[[-8.38  2.36  3.65 -3.77]
 [-1.19  2.20  0.85 -1.77]] >> -1.77

[[ 0.01  1.01  0.00  7.09]
 [-0.73 -7.02  5.76  3.13]] >> 3.13

[[-4.00 -0.11  1.09 -2.18  5.79  5.51]
 [ 5.24  4.51 -0.82  2.64 -6.26 -7.70]] >> -7.70

[[-3.74  3.83 -5.53  0.74 -6.84  0.28]
 [-1.25 -0.08  4.74 -1.98 -2.54  2.30]] >> 2.30

[[ 0.51  4.69 -0.51 -2.54]
 [-0.67  6.66 -2.42 -1.46]] >> -1.46

[[ 1.72  6.84  0.13  5.49  5.42]
 [ 3.09 -0.45  1.08  4.86  0.54]] >> 0.54
---
[-5.27 -7.86 -3.02 -3.24  3.20] Answer: 3.20
[ 4.94  4.15  6.56  2.34 -4.70  2.08  0.87] Answer: 0.87
[ 0.88  5.32 -0.68  2.76  7.49 -8.76] Answer: -8.76
[ 8.46 -2.63 -1.40 -0.47 -3.89 -8.75  4.33] Answer: 4.33
[-2.29 -1.37 -2.39 -1.72  6.58 -1.12 -0.02] Answer: -0.02
[ 1.17  0.31 -6.96  0.82 -0.81] Answer: -0.81
---
[ 2.23 -0.89 -6.27 -1.82 -7.69 -1.33] --> 2.23
[ 3.21 -6.48 -1.05 -0.91  4.17  3.96] --> 3.21
[-8.20  5.43 -1.39 -6.63] --> -8.20
[-6.59 -0.48  4.03 -2.18 -8.20  2.68] --> -6.59
[ 1.36  2.13  7.42 -3.18 -0.94  5.16] --> 1.36
[ 8.48  3.53 -6.82 -5.50  8.77 -3.05] --> 8.48
[-4.41 -7.59  6.36  8.05] --> -4.41
[ 0.34 -4.51  0.69  1.70 -6.78  0.90 -0.96] --> 0.34
[ 2.94  7.36 -6.84 -5.61] --> 2.94
---
[[ 0.70  2.16 -0.50  0.15  1.62  2.32]
 [-0.36 -6.84  3.20 -2.75 -3.30  0.75]] -> 2.32

[[-1.22  0.31  4.09 -3.12 -1.68  8.68  3.66]
 [-2.08  2.06  3.63  2.38  6.47  6.96  0.79]
 [ 0.16  1.22  3.93 -4.65 -1.75  8.05  3.76]] -> 3.66

[-4.60  1.57 -1.59  6.13 -8.70 -3.22] -> -3.22

[ 3.07 -1.45 -6.69  1.92] -> 1.92

[[-3.15 -7.94  6.72  2.44 -6.91  6.76  3.53]
 [ 6.49  5.80 -3.38 -6.86 -1.85 -6.56  0.68]] -> 3.53

[ 6.70  0.67  0.53 -4.33  2.61 -2.73] -> -2.73
---
[ 4.61 -7.39  4.11  2.84  3.91 -4.98]: 4.61, -4.98

[-1.25 -0.64  3.63 -3.20 -2.52  0.35 -6.73]: -1.25, -6.73

[ 5.86 -3.70  1.20 -3.06 -7.57 -1.46  1.08]: 5.86, 1.08

[-5.94 -7.56 -2.57 -4.53 -5.15 -1.31]: -5.94, -1.31

[[ 4.38  5.14  3.71  7.07  4.69]
 [-7.62 -4.39  0.86 -5.31  6.81]
 [-6.76 -3.08  6.76 -3.41  4.08]]: 4.38, 4.08

[-6.46  4.45 -1.46  0.83 -0.03  0.68]: -6.46, 0.68
---
[ 60 136 227  52 111 138] out 227, 52

[[4276 6617 4884 6303 4359 5713]
 [7960 2765 4723 6733 8140 4971]] out 8140, 2765

[3 4 6 5 8 4 2] out 8, 2

[[ 26 -28   2 -22  16 -38  11]
 [-31  30  -3 -18 -29 -18 -14]] out 30, -38

[-20  25 -37  30 -38] out 30, -38

[ 52  24 103  57 113 242 131] out 242, 24
---
[-5.14 -2.08  5.14  6.49 -2.70] ==> 6.49

[[ 1.13 -4.95 -3.28 -0.21  3.93]
 [-3.31  7.35  1.56  1.48 -1.73]
 [-2.17  3.34 -0.23  1.07 -0.55]] ==> 1.07

[[-3.28 -3.22 -5.30  1.75]
 [-2.06  3.08 -1.11 -0.58]
 [ 7.51 -7.60  8.27  0.53]] ==> 8.27

[-0.25 -0.74  7.42  2.50  0.04 -5.23  5.58] ==> -5.23

[ 8.66  5.65  5.40 -6.01] ==> 5.40

[ 2.53 -8.31 -2.99  3.19  7.42 -7.12] ==> 7.42

[[ 1.13  4.02  6.78 -1.07]
 [ 1.63 -1.26 -0.20  0.04]] ==> -0.20

[[-0.74  6.94  4.48 -0.65 -0.75]
 [ 8.14  6.94 -4.88 -0.46  2.30]
 [ 5.22  6.94  2.95  2.42 -1.16]] ==> 2.42

[[ 0.19 -0.28 -2.73 -1.95 -0.32 -2.31  2.29]
 [ 0.09 -0.28  1.54  1.25  0.30  1.86 -2.86]
 [-0.57 -0.28 -1.29 -1.40 -0.57 -2.97  6.35]] ==> -2.97

[[-1.57 -8.74 -0.56  6.52  4.90]
 [-3.18  7.46  5.51 -3.75 -2.56]
 [-4.07  0.21 -0.79  8.15  1.33]] ==> 8.15
---
 381  -594   596   684  -743 -> 596

7  1  7  6  6
7  5  4  3  5
-> 7

 500   352   696    87  -955 -> 696

 -9   28  -48    5  -42 -> -48

80  84  14  17   7 -> 14

168  131  262  654  854 -> 262

 242   977   255  -576  -765 -> 255

116   20  131  211  165 -> 131
---
[[-1.737 -1.162  2.139 -1.420]
 [-1.501 -1.500  2.111 -1.624]
 [ 0.857  0.247 -0.675 -0.439]] | 2.111

[[ 0.200 -0.019  0.019 -0.180 -0.053]
 [ 0.194 -0.041  0.040 -0.191 -0.043]] | -0.180

[[-0.966  2.288 -0.668 -1.450  0.012 -0.612]
 [-0.977  1.649 -0.668 -1.831 -0.848 -0.225]
 [-0.283  0.294 -0.668  0.540  1.281 -1.345]] | -0.848

[[ 0.5  2.4 -2.4 -0.3  1.3  0.1]
 [ 1.4  1.2  1.6 -0.8  1.0  0.5]
 [ 0.6  1.7 -1.6  0.8  1.4  0.0]] | 1.0

[[-0.6 -2.2  0.2  1.8]
 [ 0.1  0.0  0.1  0.0]
 [-0.3 -1.2  0.1  1.0]] | 0.1

[[-198.774  105.779 -156.788 -123.527]
 [  -8.240  -98.111 -103.262   87.538]] | -156.788
---
[-3.78 -3.12 -3.91  3.52 -5.45 -7.16 -0.42]	3.52, -7.16

[ 5.49  2.28 -0.25 -8.17 -0.16  2.85]	5.49, -8.17

[-7.31  0.13  1.43 -1.82  6.29  6.89]	6.89, -7.31

[-0.49 -2.19  1.49 -7.93]	1.49, -7.93

[-2.91 -2.14  8.16  0.35  5.08]	8.16, -2.91

[[ 2.94 -4.09  8.34  3.87 -1.39]
 [-5.38  2.44 -3.88 -6.94 -2.55]
 [-6.52 -4.06  0.37 -6.41 -1.06]]	8.34, -6.94

[ 2.90 -0.28 -3.08 -3.79 -6.99  1.20  0.58]	2.90, -6.99

[ 5.32  2.75 -4.98 -7.21]	5.32, -7.21

[[ 2.28 -3.06  3.75 -5.85]
 [ 3.15 -1.96  8.29 -3.27]]	8.29, -5.85
